Below is a small trained network, with its code and all its weights. Each question gives an input and a target symbol and asks what happens when units are switched off, that is, made to give their printed mean instead of their output.

import numpy as np


def w(rows, s, z=0):
    codes = np.array(rows[::2]) - 128.0
    scale = np.full(codes.shape[1], s)
    scale[-1] = z or s
    return codes * scale


def norm(h):
    return h / np.sqrt((h * h).mean(-1, keepdims=True) + 1e-5)


def f(y):
    return np.maximum(y, 0)


def softmax(a):
    e = np.exp(a - a.max(-1, keepdims=True))
    return e / e.sum(-1, keepdims=True)


def log_softmax(a):
    a = a - a.max(-1, keepdims=True)
    return a - np.log(np.exp(a).sum(-1, keepdims=True))


def net(x, mask):
    ids = ['ΘΞΦΨαδεζημστ'.index(c) for c in x.split()]
    T = len(ids)
    res = E[ids] + P[:T]
    u = 0
    for l in range(3):
        r = norm(res)
        for j in range(2):
            rows = slice(2 * j, 2 * j + 2)
            q, k, v = (r @ M[l][rows].T for M in (Q, K, V))
            z = softmax(np.where(np.tri(T) > 0, q @ k.T / 2**0.5, -1e9)) @ v
            o = O[l][rows]
            res = res + np.where(mask[u + j], z, o[:, -1]) @ o[:, :-1]
        u += 2
        y = f(norm(res) @ A[l][:, :-1].T + A[l][:, -1])
        res = res + np.where(mask[u : u + 4], y, B[l][:, -1]) @ B[l][:, :-1]
        u += 4
    return log_softmax(norm(res)[-1] @ U[:, :-1].T + U[:, -1])


Q, K, V, O, A, B = {}, {}, {}, {}, {}, {}
E = w([
[84,128,42,202,44,96,115,250,149],'Θ',
[117,184,66,144,108,146,165,109,163],'Ξ',
[160,134,149,81,159,214,147,185,91],'Φ',
[208,54,216,121,46,226,163,71,88],'Ψ',
[154,129,155,173,131,117,191,80,113],'α',
[111,242,133,147,156,120,193,88,99],'δ',
[140,192,139,118,165,64,109,150,162],'ε',
[185,74,8,125,216,133,64,100,128],'ζ',
[183,147,51,5,122,181,100,103,151],'η',
[112,88,113,175,245,188,119,126,106],'μ',
[87,158,134,92,234,142,221,167,114],'σ',
[116,67,185,92,113,189,172,113,211],'τ',
],0.011)
P = w([
[215,143,115,206,34,190,237,185,167],'0',
[118,161,216,135,61,170,153,133,167],'1',
[122,148,198,124,90,182,118,125,140],'2',
[116,147,197,114,111,174,90,118,147],'3',
[49,83,253,66,128,122,70,112,133],'4',
[39,86,254,54,145,127,44,103,138],'5',
[11,88,250,53,170,122,33,102,153],'6',
],0.0043)
Q[0] = w([
[177,119,209,98,36,153,96,210,135],'L0H0',
[128,156,202,84,199,209,186,2,162],'L0H0',
[177,55,40,98,156,130,28,119,123],'L0H1',
[173,102,17,201,115,148,146,87,40],'L0H1',
],0.0058)
K[0] = w([
[150,111,144,98,109,137,116,196,191],'L0H0',
[161,105,72,101,206,113,50,48,145],'L0H0',
[158,85,107,122,188,125,155,2,79],'L0H1',
[186,111,135,191,116,170,207,55,82],'L0H1',
],0.0081)
V[0] = w([
[190,197,106,97,118,98,150,131,135],'L0H0',
[107,185,145,218,193,137,167,112,149],'L0H0',
[169,111,53,77,229,144,135,2,91],'L0H1',
[141,173,199,82,168,41,73,209,225],'L0H1',
],0.0044)
O[0] = w([
[115,197,106,71,173,94,144,142,54,134],'L0H0',
[119,134,198,242,97,186,139,94,54,168],'L0H0',
[107,200,253,150,134,114,123,115,182,5],'L0H1',
[188,108,98,129,187,127,155,86,58,219],'L0H1',
],0.0054,0.002)
A[0] = w([
[112,133,227,155,146,46,251,175,100,58],'L0N0',
[70,254,62,168,99,133,155,110,122,31],'L0N1',
[173,156,26,91,133,91,177,185,64,254],'L0N2',
[160,21,92,174,13,106,71,190,93,64],'L0N3',
],0.0047,0.00094)
B[0] = w([
[89,254,74,31,66,225,87,115,79,215],'L0N0',
[208,18,90,129,62,88,102,52,36,219],'L0N1',
[161,78,218,95,124,168,46,107,83,254],'L0N2',
[64,168,145,48,173,232,16,49,71,200],'L0N3',
],0.0052,0.0025)
Q[1] = w([
[131,118,171,90,103,40,133,160,129],'L1H0',
[69,138,164,132,2,225,121,136,128],'L1H0',
[37,64,122,82,141,43,192,173,85],'L1H1',
[119,5,226,72,54,147,75,94,142],'L1H1',
],0.0053)
K[1] = w([
[176,141,120,156,127,77,136,79,77],'L1H0',
[64,104,85,212,153,169,148,174,101],'L1H0',
[3,71,166,84,119,96,107,52,112],'L1H1',
[159,159,154,145,195,170,28,83,136],'L1H1',
],0.0069)
V[1] = w([
[117,152,106,70,101,110,175,158,185],'L1H0',
[122,112,107,164,180,94,32,104,143],'L1H0',
[106,64,199,79,73,106,140,153,36],'L1H1',
[138,123,126,170,201,36,3,156,161],'L1H1',
],0.0048)
O[1] = w([
[87,193,207,218,38,77,131,88,120,102],'L1H0',
[153,72,150,151,183,87,90,164,55,60],'L1H0',
[197,65,208,213,77,84,80,189,253,166],'L1H1',
[148,176,64,125,219,120,80,93,113,3],'L1H1',
],0.0053,0.0052)
A[1] = w([
[172,63,163,134,82,3,139,118,179,160],'L1N0',
[118,156,112,39,168,121,141,91,148,30],'L1N1',
[151,150,86,101,177,148,241,79,117,3],'L1N2',
[91,125,111,118,109,129,152,125,31,104],'L1N3',
],0.0056,0.0027)
B[1] = w([
[143,105,11,141,163,197,228,78,134,243],'L1N0',
[118,131,114,168,108,119,77,53,89,245],'L1N1',
[193,198,92,165,159,160,80,253,141,188],'L1N2',
[187,120,94,49,205,184,131,111,157,249],'L1N3',
],0.0069,0.0017)
Q[2] = w([
[102,65,103,97,132,220,93,108,98],'L2H0',
[134,160,160,206,55,22,187,193,147],'L2H0',
[160,111,109,26,198,252,87,26,133],'L2H1',
[127,116,108,89,94,121,138,154,134],'L2H1',
],0.014)
K[2] = w([
[107,127,101,152,172,113,63,116,152],'L2H0',
[130,115,165,122,57,136,200,171,94],'L2H0',
[131,140,95,150,206,124,9,91,172],'L2H1',
[121,90,139,89,111,115,93,149,131],'L2H1',
],0.012)
V[2] = w([
[105,110,76,22,78,91,158,199,144],'L2H0',
[45,78,136,135,111,165,94,141,38],'L2H0',
[164,97,188,84,129,15,178,145,83],'L2H1',
[139,160,102,2,83,110,65,61,143],'L2H1',
],0.008)
O[2] = w([
[204,165,46,112,85,140,151,196,162,84],'L2H0',
[90,23,35,139,14,85,117,212,6,157],'L2H0',
[251,112,180,160,121,133,207,137,70,1],'L2H1',
[207,177,124,83,87,1,53,123,163,180],'L2H1',
],0.0092,0.0064)
A[2] = w([
[255,81,188,148,177,105,212,115,77,50],'L2N0',
[141,198,84,132,94,50,109,106,46,111],'L2N1',
[102,108,143,172,75,151,167,161,147,255],'L2N2',
[167,178,153,120,114,122,147,136,82,96],'L2N3',
],0.0083,0.0027)
B[2] = w([
[196,42,138,104,254,29,142,19,36,205],'L2N0',
[89,72,206,77,115,159,205,170,172,192],'L2N1',
[163,175,138,185,241,38,73,133,77,253],'L2N2',
[108,58,76,80,128,79,214,96,136,159],'L2N3',
],0.0081,0.0056)
U = w([
[192,65,141,120,193,81,146,96,88,197],'Θ',
[171,94,217,165,48,199,65,96,136,40],'Ξ',
[109,110,129,148,156,181,163,118,254,176],'Φ',
[173,168,145,69,86,42,119,152,211,76],'Ψ',
[108,66,67,112,68,104,91,190,102,191],'α',
[21,59,160,178,140,176,157,131,72,108],'δ',
[189,134,176,142,203,181,62,215,126,132],'ε',
[99,240,37,70,198,186,147,137,98,75],'ζ',
[101,224,192,214,96,66,120,100,98,150],'η',
[127,139,29,195,114,129,130,62,116,124],'μ',
[77,130,194,95,56,138,211,86,122,161],'σ',
[92,141,150,139,130,99,96,101,146,5],'τ',
],0.0099,0.0022)

Each question gives the input, a string of symbols that net reads in full, and the target symbol t.
The units are the heads (2 rows each of Q, K, V and O) and the neurons (one row each of A and B). Each row of codes is followed by its name. A weight is (code - 128) times the scale printed after its matrix; where a second scale follows, it is the last column's (O, A, B and U).
mask holds one flag per unit, layer by layer, with each layer's heads first. A switched-off unit (its flag False) gives its mean, the last column of its rows in O or B, instead of its output. The means were averaged over made-up inputs and are rounded, as every weight is.
A unit's drop is (log p(t) with every unit on - log p(t) with that unit switched off) / (log p(t) with every unit on - log p(t) with every unit switched off).
The circuit of an input: a set's keep is (log p(t) with only the set's units on - log p(t) with every unit switched off) / (log p(t) with every unit on - log p(t) with every unit switched off). Starting from the 12 units with the biggest drops (on a tie, the unit counted first), units are removed one at a time, each time the one whose removal leaves the highest keep (on an exact tie, the one counted first), for as long as the keep stays at least 0.8.
units of the circuit, in order: the units of the circuit, biggest drop first
unit that matters most: the unit with the biggest drop
k most important neurons: the k neurons with the biggest drops, biggest first
k most important neurons of layer l: the k neurons of layer l with the biggest drops, biggest first
heads that matter: for each layer, one digit per head in row order, 1 if its drop is at least 0.15 and else 0, layers parted by /
input τ Φ δ, target σ: 2 most important neurons	[L0N1; L0N0]
input ζ Ψ η α, target ζ: 2 most important neurons of layer 1	[L1N2; L1N3]
input Θ δ Θ ε η δ, target Ψ: units of the circuit, in order	[L2H1]
input Φ ε Ξ, target Θ: units of the circuit, in order	[L2H1; L0H1]
input Φ δ Φ, target ε: heads that matter	00 / 01 / 01
input Φ Ψ ζ, target Φ: heads that matter	01 / 00 / 10
input Ξ δ Θ μ, target δ: units of the circuit, in order	[L2H1; L2H0]
input δ ζ Φ δ, target δ: heads that matter	11 / 10 / 11
input Ξ Φ τ Ψ Ξ δ σ, target ζ: 3 most important neurons	[L0N0; L0N3; L0N1]
input ζ η Φ, target ζ: heads that matter	01 / 01 / 00
input η Θ τ, target α: units of the circuit, in order	[L0N3; L2H0]
input δ δ α δ Φ, target ε: 2 most important neurons	[L2N2; L2N0]
input α ε τ τ Φ δ, target Θ: units of the circuit, in order	[L0H1; L2H1]
input α τ δ η δ σ, target Ψ: heads that matter	00 / 00 / 01
input Θ ε Φ τ, target Θ: units of the circuit, in order	[L0H1; L2H1]
input η μ Φ, target δ: units of the circuit, in order	[L2H1]
input Θ δ η Φ, target Ψ: heads that matter	10 / 00 / 01
input Φ Ψ μ Ψ, target δ: heads that matter	00 / 00 / 01
input δ τ τ δ Ξ, target μ: heads that matter	00 / 01 / 00
input τ ε τ, target Θ: 2 most important neurons	[L0N2; L2N0]
input α η Θ τ α, target α: unit that matters most	L0N3
input δ ε σ, target Θ: 2 most important neurons	[L0N2; L2N0]
input α α Ξ δ δ δ, target σ: 2 most important neurons	[L2N1; L0N0]
input ε ε Ψ, target Θ: units of the circuit, in order	[L2H1; L0H1; L2N0]
input Ψ τ Φ τ, target Φ: heads that matter	00 / 00 / 10
